Below is a small trained network, with its code and all its weights. Each question gives an input and a class and asks what happens when units are switched off, that is, made to give their printed mean instead of their output.

import numpy as np


def w(rows, s, z=0):
    codes = np.array(rows[::2]) - 128.0
    scale = np.full(codes.shape[1], s)
    scale[-1] = z or s
    return codes * scale


def norm(h):
    return h / np.sqrt((h * h).mean(-1, keepdims=True) + 1e-5)


def f(y):
    return np.maximum(y, 0)


def log_softmax(a):
    a = a - a.max(-1, keepdims=True)
    return a - np.log(np.exp(a).sum(-1, keepdims=True))


def net(x, mask):
    res = np.array(x, float).reshape(1, 6) / 4 @ E
    u = 0
    for l in range(2):
        y = f(norm(res) @ A[l][:, :-1].T + A[l][:, -1])
        res = res + np.where(mask[u : u + 13], y, B[l][:, -1]) @ B[l][:, :-1]
        u += 13
    return log_softmax(norm(res)[-1] @ U[:, :-1].T + U[:, -1])


A, B = {}, {}
E = w([
[142,176,35,117],'x0',
[127,129,128,129],'x1',
[254,162,138,187],'x2',
[142,216,195,28],'x3',
[128,128,127,127],'x4',
[123,131,127,132],'x5',
],0.0097)
A[0] = w([
[111,71,67,193,55],'0.n0',
[173,185,33,148,124],'0.n1',
[103,170,7,80,94],'0.n2',
[192,128,158,177,81],'0.n3',
[129,96,141,181,155],'0.n4',
[118,203,193,73,129],'0.n5',
[118,104,103,176,42],'0.n6',
[146,87,199,139,18],'0.n7',
[31,123,51,89,51],'0.n8',
[102,121,210,178,85],'0.n9',
[93,77,165,105,165],'0.n10',
[94,93,85,171,58],'0.n11',
[128,177,69,127,2],'0.n12',
],0.015,0.0073)
B[0] = w([
[155,134,75,65,208],'0.n0',
[211,108,189,156,240],'0.n1',
[122,54,249,98,231],'0.n2',
[87,181,135,205,186],'0.n3',
[164,131,111,61,192],'0.n4',
[177,127,58,58,254],'0.n5',
[155,114,98,72,154],'0.n6',
[111,101,179,133,150],'0.n7',
[35,173,129,141,216],'0.n8',
[153,55,169,132,171],'0.n9',
[51,135,155,133,206],'0.n10',
[147,131,90,41,176],'0.n11',
[165,66,185,154,145],'0.n12',
],0.013,0.008)
A[1] = w([
[122,43,228,82,184],'1.n0',
[118,54,179,122,146],'1.n1',
[22,179,120,150,89],'1.n2',
[70,63,197,134,115],'1.n3',
[124,121,32,145,2],'1.n4',
[72,58,192,102,116],'1.n5',
[236,192,135,251,161],'1.n6',
[55,189,92,162,125],'1.n7',
[102,35,93,157,132],'1.n8',
[124,131,86,142,51],'1.n9',
[83,175,47,137,68],'1.n10',
[116,60,7,184,158],'1.n11',
[217,158,115,157,102],'1.n12',
],0.012,0.0054)
B[1] = w([
[174,125,107,175,250],'1.n0',
[173,119,131,164,184],'1.n1',
[88,91,147,152,153],'1.n2',
[142,143,155,171,184],'1.n3',
[134,124,93,101,130],'1.n4',
[132,141,119,188,201],'1.n5',
[1,122,113,136,214],'1.n6',
[87,118,125,159,141],'1.n7',
[213,182,141,105,147],'1.n8',
[131,121,109,117,128],'1.n9',
[128,127,160,143,134],'1.n10',
[188,219,102,29,146],'1.n11',
[59,84,145,121,182],'1.n12',
],0.014,0.011)
U = w([
[2,134,136,161,45],'0',
[207,167,84,26,254],'1',
[204,126,178,215,83],'2',
],0.018,0.00088)

Each question gives the input, the list of numbers given to net, and the class t.
The units are the neurons (one row each of A and B). Each row of codes is followed by its name. A weight is (code - 128) times the scale printed after its matrix; where a second scale follows, it is the last column's (A, B and U).
mask holds one flag per neuron, layer by layer. A switched-off neuron (its flag False) gives its mean, the last column of its row in B, instead of its output. The means were averaged over made-up inputs and are rounded, as every weight is.
A unit's drop is (log p(t) with every unit on - log p(t) with that unit switched off) / (log p(t) with every unit on - log p(t) with every unit switched off).
The circuit of an input: a set's keep is (log p(t) with only the set's units on - log p(t) with every unit switched off) / (log p(t) with every unit on - log p(t) with every unit switched off). Starting from the 12 units with the biggest drops (on a tie, the unit counted first), units are removed one at a time, each time the one whose removal leaves the highest keep (on an exact tie, the one counted first), for as long as the keep stays at least 0.8.
circuit, biggest first: the units of the circuit, biggest drop first
unit that matters most: the unit with the biggest drop
k most important neurons: the k neurons with the biggest drops, biggest first
k most important neurons of layer l: the k neurons of layer l with the biggest drops, biggest first
drop when u is switched off: that unit's drop, to one decimal
input [-4,-4,-3,-3,7,-1], class 2: 4 most important neurons	0.n5; 0.n9; 1.n6; 0.n10
input [7,-4,-6,-4,5,-1], class 2: unit that matters most	0.n2
input [-5,7,8,-5,2,5], class 0: circuit, biggest first	1.n6; 0.n3
input [8,-1,-3,6,5,-5], class 2: circuit, biggest first	0.n2; 1.n0
input [7,2,-6,6,0,7], class 2: 4 most important neurons of layer 0	0.n2; 0.n0; 0.n11; 0.n4
input [0,4,-6,7,-7,-2], class 1: 2 most important neurons	0.n5; 1.n6
input [-3,-5,3,4,2,4], class 1: 3 most important neurons of layer 0	0.n5; 0.n2; 0.n1
input [-6,-1,3,8,0,-1], class 1: 2 most important neurons	0.n5; 0.n2
input [-6,-7,3,7,4,-8], class 1: 2 most important neurons of layer 0	0.n5; 0.n2
input [-2,-1,5,6,2,-4], class 1: 2 most important neurons	0.n5; 0.n1
input [3,-1,-1,-4,-2,2], class 1: 2 most important neurons	0.n0; 0.n11
input [8,0,8,-3,-7,-5], class 0: 2 most important neurons of layer 1	1.n6; 1.n12
input [-6,-2,7,2,4,-8], class 0: 2 most important neurons of layer 0	0.n3; 0.n2
input [2,-2,7,7,5,7], class 0: most important neuron of layer 0	0.n0
input [-8,3,-6,3,-3,-2], class 2: 2 most important neurons of layer 0	0.n9; 0.n8
input [7,8,-6,-7,8,-1], class 1: 3 most important neurons	0.n0; 0.n11; 1.n6
input [8,0,8,-2,-6,3], class 0: 2 most important neurons	1.n6; 1.n12
input [5,7,2,4,-2,1], class 2: drop when 0.n1 is switched off	0.2
input [0,-6,7,3,-5,-7], class 0: drop when 1.n6 is switched off	0.2
input [-5,-8,8,-7,-1,-4], class 0: 2 most important neurons	1.n6; 0.n3
input [0,3,-4,-7,-5,-1], class 1: drop when 1.n8 is switched off	0.0
input [4,-8,8,5,3,8], class 0: drop when 1.n6 is switched off	0.9
input [5,8,1,-6,-6,3], class 1: most important neuron	0.n0
